Below are the code and all the weights of a small trained network. Each question names an input and a class and asks about switching units off, where a switched-off unit gives its printed mean instead of its output.

import numpy as np


def w(rows, s, z=0):
    codes = np.array(rows[::2]) - 128.0
    scale = np.full(codes.shape[1], s)
    scale[-1] = z or s
    return codes * scale


def f(y):
    return np.maximum(y, 0)


def log_softmax(a):
    a = a - a.max(-1, keepdims=True)
    return a - np.log(np.exp(a).sum(-1, keepdims=True))


def net(x, mask):
    res = np.array(x, float).reshape(1, 5) / 4 @ E
    y = f(res @ A[0][:, :-1].T + A[0][:, -1])
    res = res + np.where(mask, y, B[0][:, -1]) @ B[0][:, :-1]
    return log_softmax(res[-1] @ U[:, :-1].T + U[:, -1])


A, B = {}, {}
E = w([
[131,171,68,131,34,40,112,148,26,66],'x0',
[214,61,206,160,51,169,255,103,198,61],'x1',
[176,72,55,109,101,183,63,37,89,220],'x2',
[125,165,190,253,122,123,68,28,125,108],'x3',
[94,171,160,98,51,146,51,159,146,148],'x4',
],0.0083)
A[0] = w([
[167,121,255,153,109,155,198,129,193,69,169],'n0',
[114,176,113,152,114,121,71,116,118,106,132],'n1',
[65,208,110,120,114,25,176,208,97,40,210],'n2',
[119,93,150,139,150,184,112,71,137,154,45],'n3',
[160,50,94,58,181,158,235,171,193,128,160],'n4',
[159,106,139,170,188,142,171,93,139,120,141],'n5',
[115,135,47,86,141,132,83,131,51,166,5],'n6',
[209,110,100,153,75,103,164,96,66,101,194],'n7',
[145,180,114,83,86,136,55,153,97,138,66],'n8',
[101,161,187,175,72,135,89,108,145,119,139],'n9',
[167,138,126,195,160,59,137,117,83,88,159],'n10',
[148,123,71,159,57,137,91,98,76,100,59],'n11',
[192,102,94,130,82,93,147,86,98,86,154],'n12',
[120,103,165,179,200,143,103,83,149,147,188],'n13',
[147,118,80,119,156,132,115,137,108,153,63],'n14',
],0.0097,0.0025)
B[0] = w([
[55,100,206,234,20,237,241,198,244,128,247],'n0',
[156,132,161,102,114,80,120,91,115,140,183],'n1',
[71,222,199,141,187,26,125,59,110,96,229],'n2',
[106,171,156,141,149,85,119,98,101,115,189],'n3',
[167,2,166,122,60,107,143,63,131,191,230],'n4',
[75,147,153,102,161,83,148,64,138,72,192],'n5',
[84,117,115,193,92,189,180,158,211,106,209],'n6',
[223,84,169,85,92,107,75,106,66,230,193],'n7',
[85,166,112,82,226,105,140,105,137,123,188],'n8',
[99,81,173,155,67,130,201,114,192,123,193],'n9',
[158,167,191,131,123,113,71,157,70,130,180],'n10',
[148,94,124,61,158,106,116,96,122,150,187],'n11',
[179,105,167,99,102,138,106,142,85,209,180],'n12',
[105,167,213,136,150,75,110,98,122,126,210],'n13',
[108,135,108,143,113,173,138,155,158,112,161],'n14',
],0.0088,0.014)
U = w([
[89,144,126,123,178,115,176,107,162,106,138],'0',
[138,86,175,178,66,173,192,160,178,145,132],'1',
[121,246,169,132,199,81,64,121,76,119,152],'2',
[225,45,139,62,126,104,67,110,60,169,126],'3',
[179,122,111,139,120,141,118,167,67,55,2],'4',
[144,121,18,131,147,225,116,222,139,131,114],'5',
],0.011,0.004)

Each question gives the input, the list of numbers given to net, and the class t.
The units are the neurons (one row each of A and B). Each row of codes is followed by its name. A weight is (code - 128) times the scale printed after its matrix; where a second scale follows, it is the last column's (A, B and U).
mask holds one flag per neuron, in row order. A switched-off neuron (its flag False) gives its mean, the last column of its row in B, instead of its output. The means were averaged over made-up inputs and are rounded, as every weight is.
A unit's drop is (log p(t) with every unit on - log p(t) with that unit switched off) / (log p(t) with every unit on - log p(t) with every unit switched off).
The circuit of an input: a set's keep is (log p(t) with only the set's units on - log p(t) with every unit switched off) / (log p(t) with every unit on - log p(t) with every unit switched off). Starting from the 12 units with the biggest drops (on a tie, the unit counted first), units are removed one at a time, each time the one whose removal leaves the highest keep (on an exact tie, the one counted first), for as long as the keep stays at least 0.8.
units of the circuit, in order: the units of the circuit, biggest drop first
most important unit: the unit with the biggest drop
top k neurons: the k neurons with the biggest drops, biggest first
drop of u: that unit's drop, to one decimal
input [6,-4,-5,-8,-7], class 2: units of the circuit, in order	n2
input [4,-3,1,-8,-3], class 0: top 2 neurons	n0; n2
input [-5,-6,7,-4,-1], class 5: top 3 neurons	n0; n2; n9
input [3,3,3,4,6], class 3: top 2 neurons	n0; n6
input [-2,0,-2,-7,4], class 3: top 4 neurons	n0; n6; n4; n9
input [-5,-6,7,3,-2], class 2: top 2 neurons	n0; n13
input [-4,-1,1,-2,0], class 3: top 2 neurons	n0; n6
input [5,0,2,-2,-1], class 3: top 2 neurons	n0; n7
input [2,-4,7,-3,-5], class 5: top 2 neurons	n6; n0
input [6,3,-8,2,-7], class 2: top 2 neurons	n2; n10
input [4,1,-6,-2,8], class 2: drop of n2	0.6
input [1,6,5,-4,6], class 3: drop of n0	0.1
input [5,-2,-5,-3,-8], class 2: drop of n2	0.6
input [2,-1,2,0,6], class 0: drop of n1	0.0
input [-1,-3,-3,0,5], class 2: most important unit	n0
